Here is a tiny trained network, its code and every weight. The questions are about switching its units off for an input and a class, where a switched-off unit gives its printed mean instead of its output.

import numpy as np


def w(rows, s, z=0):
    codes = np.array(rows[::2]) - 128.0
    scale = np.full(codes.shape[1], s)
    scale[-1] = z or s
    return codes * scale


def norm(h):
    return h / np.sqrt((h * h).mean(-1, keepdims=True) + 1e-5)


def f(y):
    return np.maximum(y, 0)


def log_softmax(a):
    a = a - a.max(-1, keepdims=True)
    return a - np.log(np.exp(a).sum(-1, keepdims=True))


def net(x, mask):
    res = np.array(x, float).reshape(1, 6) / 4 @ E
    u = 0
    for l in range(2):
        y = f(norm(res) @ A[l][:, :-1].T + A[l][:, -1])
        res = res + np.where(mask[u : u + 7], y, B[l][:, -1]) @ B[l][:, :-1]
        u += 7
    return log_softmax(norm(res)[-1] @ U[:, :-1].T + U[:, -1])


A, B = {}, {}
E = w([
[195,106,238,77,35,79,116,58,62,143],'x0',
[142,151,136,28,115,183,188,167,120,3],'x1',
[120,104,99,150,78,82,200,106,194,117],'x2',
[46,225,190,101,150,44,113,138,179,112],'x3',
[140,143,126,132,123,137,126,132,136,136],'x4',
[105,196,111,92,132,161,174,92,87,191],'x5',
],0.0042)
A[0] = w([
[133,146,62,154,199,129,135,192,148,117,114],'L0N1',
[180,141,89,196,131,106,115,89,141,159,237],'L0N2',
[174,67,185,158,142,93,91,202,166,82,12],'L0N3',
[160,140,200,115,254,166,76,165,48,140,4],'L0N4',
[132,137,126,76,89,173,162,163,136,48,48],'L0N5',
[67,119,184,113,141,125,85,122,157,122,101],'L0N6',
[140,178,140,98,164,147,147,90,125,164,154],'L0N7',
],0.0072,0.0028)
B[0] = w([
[139,131,207,121,64,108,135,154,54,147,248],'L0N1',
[123,172,160,103,160,170,136,93,115,45,255],'L0N2',
[186,191,4,118,119,103,99,124,94,142,209],'L0N3',
[141,122,87,178,99,65,254,83,199,116,215],'L0N4',
[121,138,143,136,202,135,109,58,106,89,221],'L0N5',
[149,164,149,85,144,118,95,137,170,96,182],'L0N6',
[114,120,93,87,74,102,66,145,142,72,193],'L0N7',
],0.007,0.0047)
A[1] = w([
[125,81,104,166,116,88,239,107,129,104,170],'L1N1',
[70,153,70,43,86,152,145,78,100,167,5],'L1N2',
[156,161,142,109,145,115,142,106,95,55,242],'L1N3',
[115,132,137,198,151,117,57,72,153,205,116],'L1N4',
[57,127,86,178,215,187,145,253,157,136,87],'L1N5',
[198,94,184,139,102,74,70,94,120,103,91],'L1N6',
[202,35,80,112,139,227,132,114,100,174,82],'L1N7',
],0.007,0.0014)
B[1] = w([
[141,192,159,178,94,86,130,71,168,150,186],'L1N1',
[201,90,27,197,174,95,97,227,117,127,167],'L1N2',
[103,77,131,232,116,183,102,107,128,231,254],'L1N3',
[166,98,107,94,150,249,169,66,93,3,153],'L1N4',
[207,24,182,46,70,86,189,169,54,189,158],'L1N5',
[83,117,99,116,149,159,197,234,90,165,197],'L1N6',
[26,244,188,37,182,23,61,168,200,107,190],'L1N7',
],0.006,0.0082)
U = w([
[147,89,186,86,81,121,163,172,52,168,171],'0',
[96,177,165,57,166,97,80,149,192,107,187],'1',
[125,121,124,123,177,208,144,75,86,51,135],'2',
[144,141,105,164,121,101,200,100,186,145,117],'3',
[149,141,10,127,131,114,88,171,92,128,92],'4',
[103,148,128,163,124,145,102,136,114,162,224],'5',
[116,77,110,112,108,169,88,127,175,137,29],'6',
[117,43,113,67,110,181,86,129,224,159,2],'7',
],0.012,0.005)

Each question gives the input, the list of numbers given to net, and the class t.
The units are the neurons (one row each of A and B). Each row of codes is followed by its name. A weight is (code - 128) times the scale printed after its matrix; where a second scale follows, it is the last column's (A, B and U).
mask holds one flag per neuron, layer by layer. A switched-off neuron (its flag False) gives its mean, the last column of its row in B, instead of its output. The means were averaged over made-up inputs and are rounded, as every weight is.
A unit's drop is (log p(t) with every unit on - log p(t) with that unit switched off) / (log p(t) with every unit on - log p(t) with every unit switched off).
The circuit of an input: a set's keep is (log p(t) with only the set's units on - log p(t) with every unit switched off) / (log p(t) with every unit on - log p(t) with every unit switched off). Starting from the 12 units with the biggest drops (on a tie, the unit counted first), units are removed one at a time, each time the one whose removal leaves the highest keep (on an exact tie, the one counted first), for as long as the keep stays at least 0.8.
circuit, biggest first: the units of the circuit, biggest drop first
top k neurons: the k neurons with the biggest drops, biggest first
top k neurons in layer l: the k neurons of layer l with the biggest drops, biggest first
input [-1,0,-3,-1,-4,-7], class 4: circuit, biggest first	L0N3
input [-2,4,-8,-8,-3,6], class 1: top 2 neurons	L1N7, L0N2
input [4,5,-7,3,-2,8], class 4: circuit, biggest first	L1N2, L0N1
input [-8,4,0,8,-1,1], class 0: circuit, biggest first	L1N5, L1N7
input [-5,6,-4,5,-8,-5], class 5: top 2 neurons in layer 0	L0N1, L0N2
input [-3,7,-5,-2,-8,-7], class 5: circuit, biggest first	L1N3, L1N4
input [-3,-6,1,-2,-8,8], class 4: top 2 neurons in layer 0	L0N7, L0N5
input [-3,5,0,-5,6,2], class 5: top 3 neurons	L0N5, L1N3, L0N2
input [-4,5,-7,-5,-7,-5], class 3: circuit, biggest first	L0N4, L1N1
input [-8,-8,8,3,2,4], class 0: top 2 neurons in layer 0	L0N4, L0N5
input [5,-7,5,-2,-4,-3], class 2: top 3 neurons	L1N4, L0N1, L0N4
input [5,-7,1,3,-4,-3], class 2: circuit, biggest first	L1N4, L0N1
input [6,8,-2,3,7,5], class 2: circuit, biggest first	L0N5, L1N7
input [-1,0,-4,2,-1,-6], class 4: top 2 neurons	L0N3, L0N6
input [3,6,0,1,7,-4], class 5: circuit, biggest first	L1N3
input [5,8,5,-6,1,2], class 2: top 2 neurons	L0N5, L0N4
input [4,2,5,-5,-8,3], class 5: top 2 neurons in layer 1	L1N1, L1N3
input [1,0,-4,-6,6,8], class 4: top 2 neurons in layer 0	L0N7, L0N4
input [7,-8,1,6,-5,1], class 2: top 4 neurons	L1N4, L0N1, L1N7, L1N5
input [5,-8,-3,-7,-3,-3], class 2: top 3 neurons	L1N4, L0N1, L0N2
input [0,-6,-8,2,5,2], class 3: top neuron	L0N4
input [-3,-8,8,3,-6,-6], class 2: circuit, biggest first	L1N4, L0N4
input [4,4,7,-5,0,5], class 3: circuit, biggest first	L0N1, L1N1
input [-4,2,5,1,-6,-6], class 4: top 3 neurons	L0N3, L0N4, L0N2
input [-8,0,-3,-1,-3,6], class 0: top 2 neurons	L1N5, L0N3
